array([[126, 175, 121, 130, 150, 129],
       [128,  56, 162, 137, 158, 129],
       [122, 115, 113, 119, 134, 136],
       [154, 168, 112, 115, 120, 147],
       [126, 147, 137, 116, 149, 132],
       [134, 118, 100, 105, 120, 115],
       [152, 187, 115, 112, 131, 131],
       [157, 159, 152, 112, 138, 121],
       [105, 127,  97, 146, 110, 135],
       [ 97, 200, 141, 134, 128, 114]])
=>
array([[105, 127,  97, 146, 110, 135],
       [134, 118, 100, 105, 120, 115],
       [154, 168, 112, 115, 120, 147],
       [122, 115, 113, 119, 134, 136],
       [152, 187, 115, 112, 131, 131],
       [126, 175, 121, 130, 150, 129],
       [126, 147, 137, 116, 149, 132],
       [ 97, 200, 141, 134, 128, 114],
       [157, 159, 152, 112, 138, 121],
       [128,  56, 162, 137, 158, 129]])

array([[125, 127, 125, 147, 107, 123, 118, 200],
       [125,  70,  97, 139, 117,  98, 160, 105],
       [138,  84, 127, 141, 140, 122, 133,  71],
       [130, 155, 146, 140, 121, 143,  99, 188]])
=>
array([[125,  70,  97, 139, 117,  98, 160, 105],
       [125, 127, 125, 147, 107, 123, 118, 200],
       [138,  84, 127, 141, 140, 122, 133,  71],
       [130, 155, 146, 140, 121, 143,  99, 188]])

array([[146, 128, 110, 116],
       [127,  90,  56,  35],
       [162,  67, 179, 182],
       [141, 156,  61, 191],
       [145, 102, 227, 163]])
=>
array([[127,  90,  56,  35],
       [141, 156,  61, 191],
       [146, 128, 110, 116],
       [162,  67, 179, 182],
       [145, 102, 227, 163]])

array([[166, 106, 121, 167],
       [141, 150,  49, 153],
       [185,  97,  87, 195],
       [ 69, 189,  93, 168],
       [134, 142,  94, 176],
       [142, 136, 103, 160],
       [153, 135,  92, 180]])
=>
array([[141, 150,  49, 153],
       [185,  97,  87, 195],
       [153, 135,  92, 180],
       [ 69, 189,  93, 168],
       [134, 142,  94, 176],
       [142, 136, 103, 160],
       [166, 106, 121, 167]])

array([[126, 160, 107, 121, 156, 103, 152, 123, 107, 124, 125, 135, 128,
        130],
       [133, 123,  30, 158, 148,  86, 142,  97, 118, 164, 148,  83, 131,
        173],
       [153, 150, 141,  98,  97, 162, 152, 127, 113, 187, 145, 146, 165,
        154]])
=>
array([[133, 123,  30, 158, 148,  86, 142,  97, 118, 164, 148,  83, 131,
        173],
       [126, 160, 107, 121, 156, 103, 152, 123, 107, 124, 125, 135, 128,
        130],
       [153, 150, 141,  98,  97, 162, 152, 127, 113, 187, 145, 146, 165,
        154]])

array([[104,  79,  97, 131,  48, 156, 181, 100],
       [ 75, 112, 174, 135,  72, 163, 182, 179],
       [106, 134, 113,  86,  82, 129, 136, 104],
       [ 38, 149, 114,  56,  45, 124, 135, 137],
       [ 75, 106, 148, 166, 141, 150, 171, 143],
       [ 96, 133,  76,  97,  53, 105,  96, 165],
       [142, 200, 158,  72, 128,  89,  52, 216]])
=>
array([[ 96, 133,  76,  97,  53, 105,  96, 165],
       [104,  79,  97, 131,  48, 156, 181, 100],
       [106, 134, 113,  86,  82, 129, 136, 104],
       [ 38, 149, 114,  56,  45, 124, 135, 137],
       [ 75, 106, 148, 166, 141, 150, 171, 143],
       [142, 200, 158,  72, 128,  89,  52, 216],
       [ 75, 112, 174, 135,  72, 163, 182, 179]])
